Here is a tiny trained network, its code and every weight. The questions are about switching its units off for an input and a class, where a switched-off unit gives its printed mean instead of its output.

import numpy as np


def w(rows, s, z=0):
    codes = np.array(rows[::2]) - 128.0
    scale = np.full(codes.shape[1], s)
    scale[-1] = z or s
    return codes * scale


def norm(h):
    return h / np.sqrt((h * h).mean(-1, keepdims=True) + 1e-5)


def f(y):
    return y / 2 * (1 + np.tanh(0.7978845608 * (y + 0.044715 * y**3)))


def log_softmax(a):
    a = a - a.max(-1, keepdims=True)
    return a - np.log(np.exp(a).sum(-1, keepdims=True))


def net(x, mask):
    res = np.array(x, float).reshape(1, 5) / 4 @ E
    u = 0
    for l in range(2):
        y = f(norm(res) @ A[l][:, :-1].T + A[l][:, -1])
        res = res + np.where(mask[u : u + 6], y, B[l][:, -1]) @ B[l][:, :-1]
        u += 6
    return log_softmax(norm(res)[-1] @ U[:, :-1].T + U[:, -1])


A, B = {}, {}
E = w([
[254,167,124,188,171,198,152,179,121,156,112],'x0',
[235,211,160,76,140,88,146,117,242,114,3],'x1',
[173,143,66,150,219,105,85,127,187,8,58],'x2',
[196,134,132,108,212,94,138,65,72,171,49],'x3',
[126,144,240,94,145,113,64,80,188,157,78],'x4',
],0.0076)
A[0] = w([
[199,115,20,213,187,170,181,143,53,51,157,3],'0.n1',
[39,41,255,83,152,78,86,31,182,114,112,41],'0.n2',
[160,194,50,123,245,66,114,119,175,155,98,115],'0.n3',
[201,101,75,148,140,144,82,171,244,60,147,21],'0.n4',
[168,183,156,123,93,121,208,183,222,121,90,32],'0.n5',
[154,164,141,129,134,205,88,121,65,182,156,65],'0.n6',
],0.0067,0.0061)
B[0] = w([
[2,162,183,209,231,111,207,41,50,69,173,244],'0.n1',
[123,218,161,119,117,92,36,31,96,104,147,253],'0.n2',
[131,54,176,129,184,166,100,152,98,107,68,250],'0.n3',
[136,178,128,177,63,47,135,216,100,116,92,188],'0.n4',
[137,149,146,95,104,186,170,100,171,100,189,193],'0.n5',
[112,87,183,172,132,154,129,178,159,179,122,157],'0.n6',
],0.0097,0.0044)
A[1] = w([
[165,47,150,102,185,138,129,111,145,133,74,1],'1.n1',
[89,96,7,124,132,156,71,139,117,101,166,5],'1.n2',
[138,121,143,143,116,141,134,159,196,88,110,96],'1.n3',
[134,67,143,164,130,150,116,128,143,203,139,57],'1.n4',
[106,104,100,104,90,105,154,127,101,166,150,63],'1.n5',
[78,106,111,131,115,119,147,116,131,155,133,42],'1.n6',
],0.013,0.0046)
B[1] = w([
[234,126,50,113,138,117,192,44,160,141,94,253],'1.n1',
[1,79,32,130,199,98,143,158,233,79,213,229],'1.n2',
[98,156,76,88,146,146,114,201,108,147,123,212],'1.n3',
[141,93,195,120,130,157,44,185,61,93,149,202],'1.n4',
[235,97,67,147,77,100,123,97,157,216,48,207],'1.n5',
[234,162,59,71,87,33,86,146,211,107,114,171],'1.n6',
],0.0096,0.0037)
U = w([
[87,106,124,224,203,161,225,125,65,84,139,194],'0',
[49,51,35,143,124,104,130,159,168,115,192,99],'1',
[65,161,187,86,103,100,61,45,128,126,135,252],'2',
[115,172,119,138,132,119,108,253,145,74,54,76],'3',
[220,109,116,103,189,148,172,84,134,131,47,153],'4',
[142,64,198,160,114,194,90,188,61,193,169,108],'5',
[131,182,144,73,94,228,198,182,192,136,159,59],'6',
[178,85,72,102,46,98,145,115,130,228,132,32],'7',
],0.017,0.0031)

Each question gives the input, the list of numbers given to net, and the class t.
The units are the neurons (one row each of A and B). Each row of codes is followed by its name. A weight is (code - 128) times the scale printed after its matrix; where a second scale follows, it is the last column's (A, B and U).
mask holds one flag per neuron, layer by layer. A switched-off neuron (its flag False) gives its mean, the last column of its row in B, instead of its output. The means were averaged over made-up inputs and are rounded, as every weight is.
A unit's drop is (log p(t) with every unit on - log p(t) with that unit switched off) / (log p(t) with every unit on - log p(t) with every unit switched off).
The circuit of an input: a set's keep is (log p(t) with only the set's units on - log p(t) with every unit switched off) / (log p(t) with every unit on - log p(t) with every unit switched off). Starting from all 12 units, units are removed one at a time, each time the one whose removal leaves the highest keep (on an exact tie, the one counted first), for as long as the keep stays at least 0.8.
units of the circuit, in order: the units of the circuit, biggest drop first
most important unit: the unit with the biggest drop
top k neurons: the k neurons with the biggest drops, biggest first
top k neurons in layer l: the k neurons of layer l with the biggest drops, biggest first
drop when u is switched off: that unit's drop, to one decimal
input [-7,1,-7,2,-8], class 7: units of the circuit, in order	(1.n5)
input [5,0,-5,3,8], class 5: units of the circuit, in order	(1.n4, 0.n6)
input [7,-1,2,-4,7], class 3: top 2 neurons	(0.n4, 1.n3)
input [2,-2,-2,5,-1], class 5: units of the circuit, in order	(0.n6, 1.n4)
input [6,6,0,-2,4], class 6: top 2 neurons	(0.n5, 1.n3)
input [-1,-5,-8,-4,0], class 7: top 2 neurons in layer 1	(1.n5, 1.n6)
input [6,2,-6,-6,6], class 5: top 3 neurons in layer 0	(0.n6, 0.n2, 0.n4)
input [7,4,7,2,-4], class 0: top 2 neurons in layer 0	(0.n1, 0.n4)
input [7,4,8,-3,5], class 3: top 2 neurons in layer 1	(1.n3, 1.n5)
input [1,0,7,-1,2], class 3: top 2 neurons	(0.n4, 1.n3)
input [1,3,-7,6,1], class 5: top 3 neurons	(1.n4, 0.n3, 0.n6)
input [0,-7,-4,7,-1], class 5: top 3 neurons	(1.n4, 0.n6, 1.n1)
input [7,0,-4,4,1], class 5: top 2 neurons	(1.n4, 0.n6)
input [1,3,-7,6,-6], class 7: most important unit	1.n5
input [-3,0,-3,7,-6], class 7: top 2 neurons	(0.n3, 1.n5)
input [-1,-4,-6,4,-7], class 7: top 2 neurons in layer 1	(1.n5, 1.n6)
input [-6,-7,-7,7,-5], class 7: drop when 1.n5 is switched off	0.9
input [-5,-1,-7,-2,-6], class 7: drop when 1.n5 is switched off	1.1
input [6,7,1,-2,-7], class 0: drop when 1.n5 is switched off	0.0
input [1,6,-2,-2,2], class 6: top neuron	(0.n5)
